Below are the code and all the weights of a small trained network. Each question names an input and a target symbol and asks about switching units off, where a switched-off unit gives its printed mean instead of its output.

import numpy as np


def w(rows, s, z=0):
    codes = np.array(rows[::2]) - 128.0
    scale = np.full(codes.shape[1], s)
    scale[-1] = z or s
    return codes * scale


def f(y):
    return np.maximum(y, 0)


def softmax(a):
    e = np.exp(a - a.max(-1, keepdims=True))
    return e / e.sum(-1, keepdims=True)


def log_softmax(a):
    a = a - a.max(-1, keepdims=True)
    return a - np.log(np.exp(a).sum(-1, keepdims=True))


def net(x, mask):
    ids = ['ΘΣαβημπ'.index(c) for c in x.split()]
    T = len(ids)
    res = E[ids] + P[:T]
    u = 0
    for l in range(2):
        r = res
        for j in range(2):
            rows = slice(2 * j, 2 * j + 2)
            q, k, v = (r @ M[l][rows].T for M in (Q, K, V))
            z = softmax(np.where(np.tri(T) > 0, q @ k.T / 2**0.5, -1e9)) @ v
            o = O[l][rows]
            res = res + np.where(mask[u + j], z, o[:, -1]) @ o[:, :-1]
        u += 2
        y = f(res @ A[l][:, :-1].T + A[l][:, -1])
        res = res + np.where(mask[u : u + 16], y, B[l][:, -1]) @ B[l][:, :-1]
        u += 16
    return log_softmax(res[-1] @ U[:, :-1].T + U[:, -1])


Q, K, V, O, A, B = {}, {}, {}, {}, {}, {}
E = w([
[138,126,141,101,49,137,107,106],'Θ',
[221,252,174,152,118,107,188,165],'Σ',
[122,163,100,192,47,81,124,172],'α',
[214,180,112,147,143,116,98,96],'β',
[202,132,163,37,138,188,74,85],'η',
[186,128,213,128,99,2,143,152],'μ',
[131,164,245,198,147,182,191,51],'π',
],0.014)
P = w([
[22,162,182,88,181,113,134,223],'0',
[169,82,47,114,105,74,249,158],'1',
[133,85,32,104,100,76,195,133],'2',
[131,107,50,91,109,72,164,129],'3',
[131,120,70,85,109,76,141,123],'4',
[139,122,89,99,106,77,116,115],'5',
[146,129,97,101,100,82,89,115],'6',
[161,126,116,116,94,88,73,111],'7',
[176,119,136,121,90,82,49,111],'8',
[191,123,143,129,88,89,26,109],'9',
[215,119,153,149,84,76,2,110],'10',
[236,121,183,152,85,84,19,99],'11',
],0.0057)
Q[0] = w([
[145,58,105,108,212,137,139,154],'0.h1',
[223,173,190,125,93,169,86,173],'0.h1',
[104,66,138,99,209,192,169,252],'0.h2',
[159,201,242,131,97,180,33,166],'0.h2',
],0.011)
K[0] = w([
[102,105,58,52,112,124,252,120],'0.h1',
[68,150,164,141,180,139,83,204],'0.h1',
[180,75,11,168,185,109,208,108],'0.h2',
[75,110,134,158,212,137,73,204],'0.h2',
],0.013)
V[0] = w([
[114,133,119,102,117,97,61,171],'0.h1',
[171,105,155,95,197,105,88,131],'0.h1',
[158,135,125,104,25,161,105,55],'0.h2',
[7,89,170,98,102,104,126,131],'0.h2',
],0.017)
O[0] = w([
[138,168,80,2,61,105,156,124,199],'0.h1',
[103,124,36,99,194,89,107,190,2],'0.h1',
[147,68,121,92,68,122,67,252,204],'0.h2',
[218,112,48,162,72,92,206,118,216],'0.h2',
],0.0075,0.0044)
A[0] = w([
[212,52,93,69,225,200,99,86,129],'0.n1',
[199,139,129,78,160,180,165,130,3],'0.n2',
[6,76,123,159,149,101,190,168,69],'0.n3',
[29,38,156,141,75,142,168,164,139],'0.n4',
[87,81,63,103,157,150,136,144,62],'0.n5',
[51,130,61,190,104,122,120,184,65],'0.n6',
[73,14,53,80,148,135,83,1,163],'0.n7',
[101,74,173,84,188,153,216,203,91],'0.n8',
[134,76,134,214,156,163,64,98,44],'0.n9',
[206,111,160,127,179,148,111,92,152],'0.n10',
[127,85,160,116,235,106,192,185,115],'0.n11',
[122,168,177,138,77,199,144,194,101],'0.n12',
[170,63,73,169,118,129,134,117,133],'0.n13',
[53,186,106,80,95,153,178,155,97],'0.n14',
[96,58,128,134,68,172,92,85,122],'0.n15',
[53,85,19,190,143,207,191,222,22],'0.n16',
],0.0076,0.0029)
B[0] = w([
[11,220,144,133,95,107,175,87,164],'0.n1',
[88,129,129,116,184,148,43,153,167],'0.n2',
[76,149,182,156,111,184,120,107,137],'0.n3',
[125,169,168,107,101,186,106,183,187],'0.n4',
[168,125,122,92,91,74,105,168,132],'0.n5',
[57,107,144,143,138,150,35,152,182],'0.n6',
[207,119,175,156,83,172,106,220,148],'0.n7',
[116,174,180,122,116,138,63,180,138],'0.n8',
[102,190,91,39,98,57,126,130,178],'0.n9',
[111,67,68,106,65,163,115,147,222],'0.n10',
[82,212,145,149,145,134,155,144,154],'0.n11',
[140,157,148,166,101,161,85,98,252],'0.n12',
[135,102,126,189,161,160,197,117,233],'0.n13',
[121,215,130,137,75,131,175,111,179],'0.n14',
[174,187,184,156,154,135,168,129,217],'0.n15',
[140,142,155,122,51,106,177,68,137],'0.n16',
],0.011,0.0038)
Q[1] = w([
[71,52,96,125,66,104,149,87],'1.h1',
[107,10,129,131,194,159,94,100],'1.h1',
[107,153,155,168,54,130,174,190],'1.h2',
[202,154,154,45,136,107,157,128],'1.h2',
],0.013)
K[1] = w([
[104,91,112,92,89,89,152,87],'1.h1',
[59,8,174,158,115,136,114,121],'1.h1',
[194,109,134,154,92,98,58,66],'1.h2',
[134,159,80,135,93,107,147,174],'1.h2',
],0.017)
V[1] = w([
[144,104,199,163,135,198,143,89],'1.h1',
[212,114,109,101,114,158,103,195],'1.h1',
[187,167,76,68,136,238,143,62],'1.h2',
[151,94,248,31,111,91,178,79],'1.h2',
],0.014)
O[1] = w([
[192,246,143,150,98,42,36,129,37],'1.h1',
[107,223,90,194,187,143,189,253,6],'1.h1',
[251,129,112,97,172,218,79,81,196],'1.h2',
[254,81,231,74,187,103,146,134,255],'1.h2',
],0.006,0.003)
A[1] = w([
[115,143,68,92,145,135,93,93,90],'1.n1',
[52,61,115,106,195,172,125,210,45],'1.n2',
[205,7,126,125,144,142,81,219,144],'1.n3',
[107,65,145,88,188,60,142,176,62],'1.n4',
[136,178,199,43,191,174,97,163,200],'1.n5',
[69,147,90,104,254,45,115,105,149],'1.n6',
[153,79,194,175,194,249,111,140,107],'1.n7',
[158,204,111,62,214,52,144,100,112],'1.n8',
[95,39,11,119,181,90,174,157,41],'1.n9',
[159,152,157,98,129,67,68,101,30],'1.n10',
[101,172,150,118,183,86,20,89,3],'1.n11',
[119,119,109,178,181,153,125,202,118],'1.n12',
[185,111,82,183,77,151,59,140,108],'1.n13',
[146,178,136,162,160,147,186,141,142],'1.n14',
[122,119,68,202,163,50,217,101,197],'1.n15',
[225,118,72,132,156,123,89,161,99],'1.n16',
],0.007,0.0042)
B[1] = w([
[140,83,155,135,75,121,99,123,139],'1.n1',
[226,84,157,136,137,46,226,139,174],'1.n2',
[184,223,110,76,230,107,111,130,208],'1.n3',
[99,173,132,118,116,171,66,113,146],'1.n4',
[126,195,65,102,119,77,49,170,218],'1.n5',
[98,43,60,62,108,155,98,240,139],'1.n6',
[112,140,159,178,197,68,13,148,186],'1.n7',
[137,104,70,147,158,155,151,246,157],'1.n8',
[204,156,142,164,136,95,10,97,174],'1.n9',
[72,74,171,203,179,97,152,192,232],'1.n10',
[127,94,105,191,223,244,235,86,175],'1.n11',
[110,177,194,18,146,118,125,32,198],'1.n12',
[137,90,96,110,114,184,147,1,254],'1.n13',
[123,172,131,198,176,59,46,123,209],'1.n14',
[63,80,108,148,177,186,227,163,207],'1.n15',
[108,51,97,135,144,153,172,186,205],'1.n16',
],0.0078,0.0075)
U = w([
[127,218,89,169,175,145,121,184,87],'Θ',
[99,111,211,152,231,138,52,103,5],'Σ',
[250,125,142,98,93,103,76,132,202],'α',
[46,136,126,26,133,131,4,163,187],'β',
[139,57,173,79,171,31,169,187,70],'η',
[113,44,33,80,216,198,111,111,128],'μ',
[125,119,148,185,37,118,159,98,166],'π',
],0.0044,0.0023)

Each question gives the input, a string of symbols that net reads in full, and the target symbol t.
The units are the heads (2 rows each of Q, K, V and O) and the neurons (one row each of A and B). Each row of codes is followed by its name. A weight is (code - 128) times the scale printed after its matrix; where a second scale follows, it is the last column's (O, A, B and U).
mask holds one flag per unit, layer by layer, with each layer's heads first. A switched-off unit (its flag False) gives its mean, the last column of its rows in O or B, instead of its output. The means were averaged over made-up inputs and are rounded, as every weight is.
A unit's drop is (log p(t) with every unit on - log p(t) with that unit switched off) / (log p(t) with every unit on - log p(t) with every unit switched off).
The circuit of an input: a set's keep is (log p(t) with only the set's units on - log p(t) with every unit switched off) / (log p(t) with every unit on - log p(t) with every unit switched off). Starting from the 12 units with the biggest drops (on a tie, the unit counted first), units are removed one at a time, each time the one whose removal leaves the highest keep (on an exact tie, the one counted first), for as long as the keep stays at least 0.8.
circuit, biggest first: the units of the circuit, biggest drop first
unit that matters most: the unit with the biggest drop
k most important neurons: the k neurons with the biggest drops, biggest first
which heads matter: for each layer, one digit per head in row order, 1 if its drop is at least 0.15 and else 0, layers parted by /
input π α α Θ π α Σ α Θ, target π: which heads matter => 11 / 01
input μ α α Θ π β β β, target μ: which heads matter => 11 / 00
input Σ Σ α, target Σ: which heads matter => 01 / 10
input μ Σ Θ π Σ Θ α Θ π Θ, target μ: unit that matters most => 0.h2
input Θ α β η α α Θ α Θ α η, target Θ: circuit, biggest first => [1.h1; 0.h2]
input μ π α Θ Σ μ α μ π α Θ α, target μ: which heads matter => 11 / 10
input η β β α, target η: circuit, biggest first => [0.h1; 1.n2; 1.h1]
input η Θ π α Σ μ α Σ, target η: which heads matter => 11 / 11
input π β β, target π: circuit, biggest first => [0.h1; 0.n1; 1.n3; 1.h2]
input β π π, target β: which heads matter => 11 / 00
input π Θ π α Θ η Θ α η α α β, target π: which heads matter => 10 / 01
input β α Θ, target β: circuit, biggest first => [0.h2; 0.n4]
input η α α Θ π η η Θ α α, target η: circuit, biggest first => [1.h1; 0.h1; 1.n2; 0.h2]
input α η Θ α Σ Θ Σ α, target α: most important neuron => [1.n15]
input β Θ β, target β: which heads matter => 11 / 00
input Θ Θ β Θ α β Σ, target Θ: circuit, biggest first => [1.h1; 0.h2]
input α α Θ β α Θ Θ, target α: circuit, biggest first => [0.h1; 1.h2; 0.h2]
input β μ α α α μ π Θ η Θ, target β: circuit, biggest first => [0.h2; 1.n5]
input Σ π μ α α β π η Θ, target Σ: which heads matter => 01 / 10
input μ Θ π Θ Θ Θ η Σ, target μ: circuit, biggest first => [0.h2; 0.h1; 1.h1; 1.h2]
input π α α μ α α η μ, target π: unit that matters most => 1.h2
input Σ Θ Σ μ α π α η π α β, target Σ: 4 most important neurons => [1.n10; 1.n11; 0.n1; 0.n11]
input η π μ β α α η Σ μ, target η: circuit, biggest first => [1.n2; 1.h1; 0.h1; 0.h2]
input Σ Θ α η η, target Σ: circuit, biggest first => [0.h2; 1.n11]
input α Θ Θ Σ π, target α: circuit, biggest first => [1.h2; 0.h1]
input π α π, target π: 4 most important neurons => [0.n9; 0.n11; 0.n6; 0.n10]
